Below is a small trained network, with its code and all its weights. Each question gives an input and a target symbol and asks what happens when units are switched off, that is, made to give their printed mean instead of their output.

import numpy as np


def w(rows, s, z=0):
    codes = np.array(rows[::2]) - 128.0
    scale = np.full(codes.shape[1], s)
    scale[-1] = z or s
    return codes * scale


def f(y):
    return np.maximum(y, 0)


def softmax(a):
    e = np.exp(a - a.max(-1, keepdims=True))
    return e / e.sum(-1, keepdims=True)


def log_softmax(a):
    a = a - a.max(-1, keepdims=True)
    return a - np.log(np.exp(a).sum(-1, keepdims=True))


def net(x, mask):
    ids = ['αβγδημξπσ'.index(c) for c in x.split()]
    T = len(ids)
    res = E[ids] + P[:T]
    r = res
    for j in range(2):
        rows = slice(4 * j, 4 * j + 4)
        q, k, v = (r @ M[0][rows].T for M in (Q, K, V))
        z = softmax(np.where(np.tri(T) > 0, q @ k.T / 4**0.5, -1e9)) @ v
        o = O[0][rows]
        res = res + np.where(mask[j], z, o[:, -1]) @ o[:, :-1]
    y = f(res @ A[0][:, :-1].T + A[0][:, -1])
    res = res + np.where(mask[2:14], y, B[0][:, -1]) @ B[0][:, :-1]
    return log_softmax(res[-1] @ U[:, :-1].T + U[:, -1])


Q, K, V, O, A, B = {}, {}, {}, {}, {}, {}
E = w([
[63,205,71],'α',
[177,118,165],'β',
[74,31,86],'γ',
[104,134,215],'δ',
[165,162,124],'η',
[144,151,200],'μ',
[3,51,127],'ξ',
[86,192,118],'π',
[159,178,183],'σ',
],0.015)
P = w([
[132,184,103],'0',
[133,85,162],'1',
[69,170,221],'2',
[131,166,98],'3',
[124,51,167],'4',
[65,165,221],'5',
[131,161,98],'6',
[124,29,171],'7',
[59,161,224],'8',
[130,157,96],'9',
[129,3,173],'10',
[57,158,225],'11',
[131,152,95],'12',
],0.011)
Q[0] = w([
[182,215,88],'H1',
[110,137,172],'H1',
[145,118,86],'H1',
[157,53,3],'H1',
[79,77,218],'H2',
[229,63,194],'H2',
[201,118,109],'H2',
[135,152,96],'H2',
],0.012)
K[0] = w([
[180,219,166],'H1',
[159,111,154],'H1',
[98,147,103],'H1',
[1,160,22],'H1',
[123,10,119],'H2',
[200,63,216],'H2',
[168,163,166],'H2',
[122,172,128],'H2',
],0.012)
V[0] = w([
[159,2,91],'H1',
[132,104,131],'H1',
[204,159,117],'H1',
[41,26,133],'H1',
[170,33,108],'H2',
[165,167,195],'H2',
[105,142,112],'H2',
[90,157,112],'H2',
],0.0046)
O[0] = w([
[138,253,180,120],'H1',
[137,150,145,173],'H1',
[186,110,111,60],'H1',
[68,209,180,253],'H1',
[234,74,33,150],'H2',
[153,181,187,238],'H2',
[95,128,133,85],'H2',
[52,133,154,83],'H2',
],0.005,0.00064)
A[0] = w([
[137,137,161,164],'N1',
[219,142,119,169],'N2',
[218,140,95,151],'N3',
[194,172,123,115],'N4',
[129,165,50,254],'N5',
[156,246,49,65],'N6',
[86,112,198,128],'N7',
[89,167,41,113],'N8',
[172,139,55,69],'N9',
[132,164,173,185],'N10',
[133,108,201,80],'N11',
[160,157,196,91],'N12',
],0.014,0.0051)
B[0] = w([
[144,108,100,209],'N1',
[135,225,170,219],'N2',
[91,18,188,193],'N3',
[104,199,112,176],'N4',
[248,87,139,196],'N5',
[79,230,7,174],'N6',
[173,181,114,254],'N7',
[65,34,169,179],'N8',
[143,51,108,136],'N9',
[171,75,144,251],'N10',
[86,91,59,216],'N11',
[56,143,121,230],'N12',
],0.021,0.0062)
U = w([
[114,113,86,116],'α',
[62,216,115,227],'β',
[169,148,189,246],'γ',
[15,126,169,139],'δ',
[126,141,109,228],'η',
[157,76,131,1],'μ',
[140,136,119,146],'ξ',
[246,140,94,43],'π',
[86,165,143,30],'σ',
],0.011,0.0019)

Each question gives the input, a string of symbols that net reads in full, and the target symbol t.
The units are the heads (4 rows each of Q, K, V and O) and the neurons (one row each of A and B). Each row of codes is followed by its name. A weight is (code - 128) times the scale printed after its matrix; where a second scale follows, it is the last column's (O, A, B and U).
mask holds one flag per unit, heads first, then neurons. A switched-off unit (its flag False) gives its mean, the last column of its rows in O or B, instead of its output. The means were averaged over made-up inputs and are rounded, as every weight is.
A unit's drop is (log p(t) with every unit on - log p(t) with that unit switched off) / (log p(t) with every unit on - log p(t) with every unit switched off).
The circuit of an input: a set's keep is (log p(t) with only the set's units on - log p(t) with every unit switched off) / (log p(t) with every unit on - log p(t) with every unit switched off). Starting from the 12 units with the biggest drops (on a tie, the unit counted first), units are removed one at a time, each time the one whose removal leaves the highest keep (on an exact tie, the one counted first), for as long as the keep stays at least 0.8.
circuit, biggest first: the units of the circuit, biggest drop first
unit that matters most: the unit with the biggest drop
k most important neurons: the k neurons with the biggest drops, biggest first
which heads matter: for each layer, one digit per head in row order, 1 if its drop is at least 0.15 and else 0, layers parted by /
drop when u is switched off: that unit's drop, to one decimal
input β α α β β β β β η δ α β γ, target μ: circuit, biggest first	[N5; N8]
input β β β η π β α ξ, target β: unit that matters most	H1
input β α γ β β ξ, target β: 3 most important neurons	[N7; N5; N3]
input β β η α β β σ α β β β μ α, target α: circuit, biggest first	[N5; N8; N6]
input β β β β α, target μ: 2 most important neurons	[N5; N8]
input α η η δ δ δ ξ δ β β, target γ: circuit, biggest first	[N11; N2; N3]
input η β α β β, target δ: 3 most important neurons	[N5; N3; N7]
input β β β β σ η β, target γ: circuit, biggest first	[N2; N11; N3]
input β β γ β π, target π: 3 most important neurons	[N12; N3; N8]
input β ξ β γ, target μ: 4 most important neurons	[N5; N8; N2; N12]
input α μ η α η ξ α η μ β δ, target α: circuit, biggest first	[N11; N2]
input β σ β σ, target β: which heads matter	01
input β β η β β η η σ η β β, target δ: 3 most important neurons	[N5; N3; N10]
input δ β η, target β: drop when H2 is switched off	0.2
input η β η, target β: drop when N5 is switched off	0.4
input β γ α β η η π δ σ β β β, target β: drop when N12 is switched off	1.1
